Below is a small trained network, with its code and all its weights. Each question gives an input and a target symbol and asks what happens when units are switched off, that is, made to give their printed mean instead of their output.

import numpy as np


def w(rows, s, z=0):
    codes = np.array(rows[::2]) - 128.0
    scale = np.full(codes.shape[1], s)
    scale[-1] = z or s
    return codes * scale


def f(y):
    return np.maximum(y, 0)


def softmax(a):
    e = np.exp(a - a.max(-1, keepdims=True))
    return e / e.sum(-1, keepdims=True)


def log_softmax(a):
    a = a - a.max(-1, keepdims=True)
    return a - np.log(np.exp(a).sum(-1, keepdims=True))


def net(x, mask):
    ids = ['ΛΞΣεμτω'.index(c) for c in x.split()]
    T = len(ids)
    res = E[ids] + P[:T]
    u = 0
    for l in range(3):
        q, k, v = (res @ M[l].T for M in (Q, K, V))
        z = softmax(np.where(np.tri(T) > 0, q @ k.T / 4**0.5, -1e9)) @ v
        res = res + np.where(mask[u], z, O[l][:, -1]) @ O[l][:, :-1]
        u += 1
        y = f(res @ A[l][:, :-1].T + A[l][:, -1])
        res = res + np.where(mask[u : u + 12], y, B[l][:, -1]) @ B[l][:, :-1]
        u += 12
    return log_softmax(res[-1] @ U[:, :-1].T + U[:, -1])


Q, K, V, O, A, B = {}, {}, {}, {}, {}, {}
E = w([
[143,91,13,161,19,131,200],'Λ',
[11,206,186,132,139,36,207],'Ξ',
[204,101,149,56,176,75,177],'Σ',
[174,148,99,129,170,53,33],'ε',
[166,219,108,224,206,187,138],'μ',
[91,103,208,114,13,116,32],'τ',
[159,208,140,5,47,214,186],'ω',
],0.011)
P = w([
[179,80,147,133,83,105,97],'0',
[196,128,166,134,92,97,188],'1',
[170,170,143,129,102,108,201],'2',
[135,189,118,131,116,135,190],'3',
[101,206,113,126,133,152,190],'4',
[86,230,94,147,136,162,185],'5',
[59,244,88,135,151,170,201],'6',
[47,253,60,135,150,180,185],'7',
[22,252,68,150,146,184,178],'8',
],0.0049)
Q[0] = w([
[128,67,168,81,137,133,99],'0.h0',
[141,221,21,182,162,87,215],'0.h0',
[101,82,105,253,116,131,93],'0.h0',
[38,248,141,163,91,200,122],'0.h0',
],0.0078)
K[0] = w([
[107,49,85,67,31,78,106],'0.h0',
[145,232,142,172,201,211,193],'0.h0',
[211,183,157,91,147,197,2],'0.h0',
[101,107,232,240,159,103,87],'0.h0',
],0.0072)
V[0] = w([
[165,207,17,134,74,253,175],'0.h0',
[38,99,90,213,85,137,145],'0.h0',
[164,69,162,74,73,190,63],'0.h0',
[94,59,167,25,34,51,86],'0.h0',
],0.0054)
O[0] = w([
[211,119,193,87,149,129,118,255],'0.h0',
[81,105,175,136,198,99,159,140],'0.h0',
[125,96,40,59,153,146,77,33],'0.h0',
[109,153,1,91,143,44,163,41],'0.h0',
],0.0066,0.003)
A[0] = w([
[2,152,131,83,49,108,90,252],'0.n0',
[149,69,174,175,48,156,133,169],'0.n1',
[78,140,52,115,143,139,61,53],'0.n2',
[120,103,107,131,145,156,123,91],'0.n3',
[239,61,134,54,68,151,200,56],'0.n4',
[123,105,209,148,88,136,73,168],'0.n5',
[115,106,213,188,161,129,76,75],'0.n6',
[136,187,82,155,179,56,111,103],'0.n7',
[72,134,83,87,135,112,80,108],'0.n8',
[199,94,103,176,106,99,161,174],'0.n9',
[251,97,155,87,121,111,155,165],'0.n10',
[156,105,141,94,235,86,138,143],'0.n11',
],0.0069,0.0026)
B[0] = w([
[207,145,124,82,120,78,175,254],'0.n0',
[105,142,160,118,58,153,51,216],'0.n1',
[147,153,119,116,205,159,197,147],'0.n2',
[114,124,137,130,139,116,141,128],'0.n3',
[10,196,1,156,162,125,170,241],'0.n4',
[182,175,151,89,75,172,98,200],'0.n5',
[179,174,151,111,115,204,144,193],'0.n6',
[99,126,186,153,120,76,66,157],'0.n7',
[180,150,147,120,162,140,169,156],'0.n8',
[157,69,56,226,129,184,73,199],'0.n9',
[90,174,62,135,200,154,126,233],'0.n10',
[214,151,131,183,208,135,91,158],'0.n11',
],0.0064,0.005)
Q[1] = w([
[62,11,115,148,137,136,103],'1.h0',
[118,127,136,129,129,159,156],'1.h0',
[151,195,123,171,90,129,145],'1.h0',
[134,158,91,130,122,125,135],'1.h0',
],0.012)
K[1] = w([
[59,83,102,43,148,2,148],'1.h0',
[199,98,115,89,157,126,72],'1.h0',
[214,153,225,147,96,221,107],'1.h0',
[178,152,186,202,124,122,110],'1.h0',
],0.0068)
V[1] = w([
[186,97,88,45,2,194,135],'1.h0',
[141,54,92,192,149,147,46],'1.h0',
[193,138,240,121,163,233,100],'1.h0',
[153,157,206,29,172,75,122],'1.h0',
],0.0045)
O[1] = w([
[2,93,113,63,115,159,67,154],'1.h0',
[145,189,115,79,123,136,166,111],'1.h0',
[86,202,64,152,132,20,107,254],'1.h0',
[138,107,89,160,93,107,132,105],'1.h0',
],0.0068,0.0081)
A[1] = w([
[120,98,133,126,141,136,103,69],'1.n0',
[145,73,188,177,130,117,186,254],'1.n1',
[178,88,194,57,40,162,76,70],'1.n2',
[205,49,167,162,167,144,2,93],'1.n3',
[202,30,153,227,156,126,139,179],'1.n4',
[146,84,126,151,137,158,52,145],'1.n5',
[135,84,196,102,187,168,80,160],'1.n6',
[84,140,204,93,19,179,82,243],'1.n7',
[133,146,177,86,63,126,107,230],'1.n8',
[172,181,170,93,144,121,31,193],'1.n9',
[172,161,207,198,165,50,92,81],'1.n10',
[192,46,115,129,152,145,57,161],'1.n11',
],0.0059,0.0021)
B[1] = w([
[147,142,139,140,154,141,130,128],'1.n0',
[188,130,169,207,110,28,116,158],'1.n1',
[146,26,98,139,249,91,77,150],'1.n2',
[212,226,142,43,29,220,194,145],'1.n3',
[175,118,254,253,104,130,155,152],'1.n4',
[193,195,97,92,92,178,171,139],'1.n5',
[202,115,195,75,179,133,124,138],'1.n6',
[99,62,95,100,222,51,99,213],'1.n7',
[160,119,130,93,201,76,159,204],'1.n8',
[178,48,106,102,68,167,110,241],'1.n9',
[117,132,142,62,97,191,98,255],'1.n10',
[143,183,176,120,124,186,201,147],'1.n11',
],0.0052,0.005)
Q[2] = w([
[76,71,183,143,168,97,180],'2.h0',
[187,51,184,36,197,172,238],'2.h0',
[137,208,253,52,252,173,34],'2.h0',
[40,202,57,232,146,45,129],'2.h0',
],0.0054)
K[2] = w([
[190,71,120,126,90,153,160],'2.h0',
[166,118,27,98,62,189,163],'2.h0',
[148,156,55,186,36,18,118],'2.h0',
[120,124,254,176,100,144,136],'2.h0',
],0.0065)
V[2] = w([
[122,150,212,15,161,91,191],'2.h0',
[96,161,194,157,99,193,221],'2.h0',
[190,100,130,128,234,205,67],'2.h0',
[121,81,136,100,1,192,84],'2.h0',
],0.0068)
O[2] = w([
[140,147,234,22,155,177,74,131],'2.h0',
[65,224,144,119,144,236,115,249],'2.h0',
[158,181,166,200,168,54,73,21],'2.h0',
[118,175,130,158,1,97,101,37],'2.h0',
],0.0075,0.0017)
A[2] = w([
[123,106,143,151,150,254,120,228],'2.n0',
[112,37,132,170,143,91,9,142],'2.n1',
[128,118,91,47,194,106,131,6],'2.n2',
[154,65,123,162,58,182,145,210],'2.n3',
[120,83,104,194,165,40,86,82],'2.n4',
[101,162,138,140,53,45,72,38],'2.n5',
[197,90,137,119,103,124,123,36],'2.n6',
[75,120,128,132,132,136,171,47],'2.n7',
[118,160,129,113,102,160,219,222],'2.n8',
[189,36,74,124,108,144,159,190],'2.n9',
[191,145,182,137,114,53,115,142],'2.n10',
[95,125,130,100,68,129,97,149],'2.n11',
],0.0084,0.0025)
B[2] = w([
[68,121,108,107,107,48,229,226],'2.n0',
[112,36,84,71,99,106,2,155],'2.n1',
[113,156,184,153,108,205,137,201],'2.n2',
[141,156,107,128,90,22,109,173],'2.n3',
[123,64,229,154,203,234,159,193],'2.n4',
[101,52,190,145,109,157,143,224],'2.n5',
[111,157,143,172,131,218,65,149],'2.n6',
[163,177,88,119,119,126,95,158],'2.n7',
[136,101,86,107,126,85,51,254],'2.n8',
[64,155,97,211,156,62,62,196],'2.n9',
[181,95,197,100,92,139,207,199],'2.n10',
[138,118,130,114,145,152,176,172],'2.n11',
],0.0068,0.0072)
U = w([
[65,133,174,195,101,209,98,4],'Λ',
[86,147,106,62,132,199,128,173],'Ξ',
[158,120,116,169,254,142,175,140],'Σ',
[148,54,131,94,151,108,47,220],'ε',
[233,183,151,159,82,157,81,134],'μ',
[129,75,185,102,104,89,244,98],'τ',
[89,152,80,161,99,34,101,86],'ω',
],0.0059,0.0035)

Each question gives the input, a string of symbols that net reads in full, and the target symbol t.
The units are the heads (4 rows each of Q, K, V and O) and the neurons (one row each of A and B). Each row of codes is followed by its name. A weight is (code - 128) times the scale printed after its matrix; where a second scale follows, it is the last column's (O, A, B and U).
mask holds one flag per unit, layer by layer, with each layer's heads first. A switched-off unit (its flag False) gives its mean, the last column of its rows in O or B, instead of its output. The means were averaged over made-up inputs and are rounded, as every weight is.
A unit's drop is (log p(t) with every unit on - log p(t) with that unit switched off) / (log p(t) with every unit on - log p(t) with every unit switched off).
The circuit of an input: a set's keep is (log p(t) with only the set's units on - log p(t) with every unit switched off) / (log p(t) with every unit on - log p(t) with every unit switched off). Starting from the 12 units with the biggest drops (on a tie, the unit counted first), units are removed one at a time, each time the one whose removal leaves the highest keep (on an exact tie, the one counted first), for as long as the keep stays at least 0.8.
circuit, biggest first: the units of the circuit, biggest drop first
unit that matters most: the unit with the biggest drop
k most important neurons: the k neurons with the biggest drops, biggest first
top k neurons in layer l: the k neurons of layer l with the biggest drops, biggest first
input τ Ξ μ μ μ Ξ Λ Ξ τ, target Ξ: circuit, biggest first => (0.h0; 2.h0)
input Ξ τ Λ Ξ Λ, target τ: circuit, biggest first => (0.h0; 2.n0; 1.h0)
input Λ Σ Ξ, target τ: 3 most important neurons => (0.n4; 2.n10; 0.n10)
input ε Λ ω ω ω Λ ω τ, target ε: circuit, biggest first => (1.h0; 2.n1; 1.n7)
input ω Λ ε Λ, target μ: 4 most important neurons => (0.n4; 1.n3; 0.n7; 2.n0)
input τ Ξ τ τ ω Ξ τ Λ, target ω: unit that matters most => 1.h0
input Σ Ξ Λ μ, target Ξ: 2 most important neurons => (1.n1; 2.n0)
input ε Ξ Λ, target ω: top 3 neurons in layer 2 => (2.n3; 2.n9; 2.n0)
input μ Λ Λ ω ω μ, target ω: top 3 neurons in layer 0 => (0.n4; 0.n1; 0.n6)
input μ τ Ξ Λ ω ε Λ ω Λ, target Ξ: 2 most important neurons => (1.n9; 0.n1)
input μ ω Λ τ ε, target ε: 2 most important neurons => (2.n1; 0.n6)
input Σ ω μ ω ω Σ, target Σ: 2 most important neurons => (2.n4; 0.n10)
input ε τ Ξ, target τ: top 3 neurons in layer 0 => (0.n4; 0.n0; 0.n10)
input ω Σ μ Λ μ, target ω: most important neuron => (0.n4)
input τ τ μ ω ω τ ω Λ, target Λ: top 2 neurons in layer 1 => (1.n9; 1.n10)
input Λ ε ε Ξ μ Λ τ ε ε, target Ξ: 2 most important neurons => (1.n1; 1.n9)
input τ Λ Λ Σ τ, target ω: 2 most important neurons => (0.n4; 2.n9)
input Σ ε τ μ Ξ ω ε Σ, target Ξ: top 2 neurons in layer 0 => (0.n10; 0.n9)
input Σ Ξ Λ Λ τ Λ μ ε Λ, target Ξ: top 3 neurons in layer 0 => (0.n4; 0.n5; 0.n6)
input Λ Λ Σ Ξ Λ, target Σ: 2 most important neurons => (0.n11; 0.n10)
input ε Λ ω ω τ, target ε: unit that matters most => 1.n2
input ε ε Λ Σ, target Σ: top 2 neurons in layer 1 => (1.n10; 1.n9)
input Λ Λ τ Λ, target ε: top 2 neurons in layer 0 => (0.n4; 0.n9)
input Σ Σ ω μ ε ε τ, target τ: top 2 neurons in layer 0 => (0.n0; 0.n4)
input τ Ξ τ Λ Λ Ξ Λ, target τ: top 3 neurons in layer 1 => (1.n9; 1.n10; 1.n8)
input μ Σ ε Λ ε ε Σ Λ Ξ, target Ξ: top 2 neurons in layer 0 => (0.n6; 0.n5)
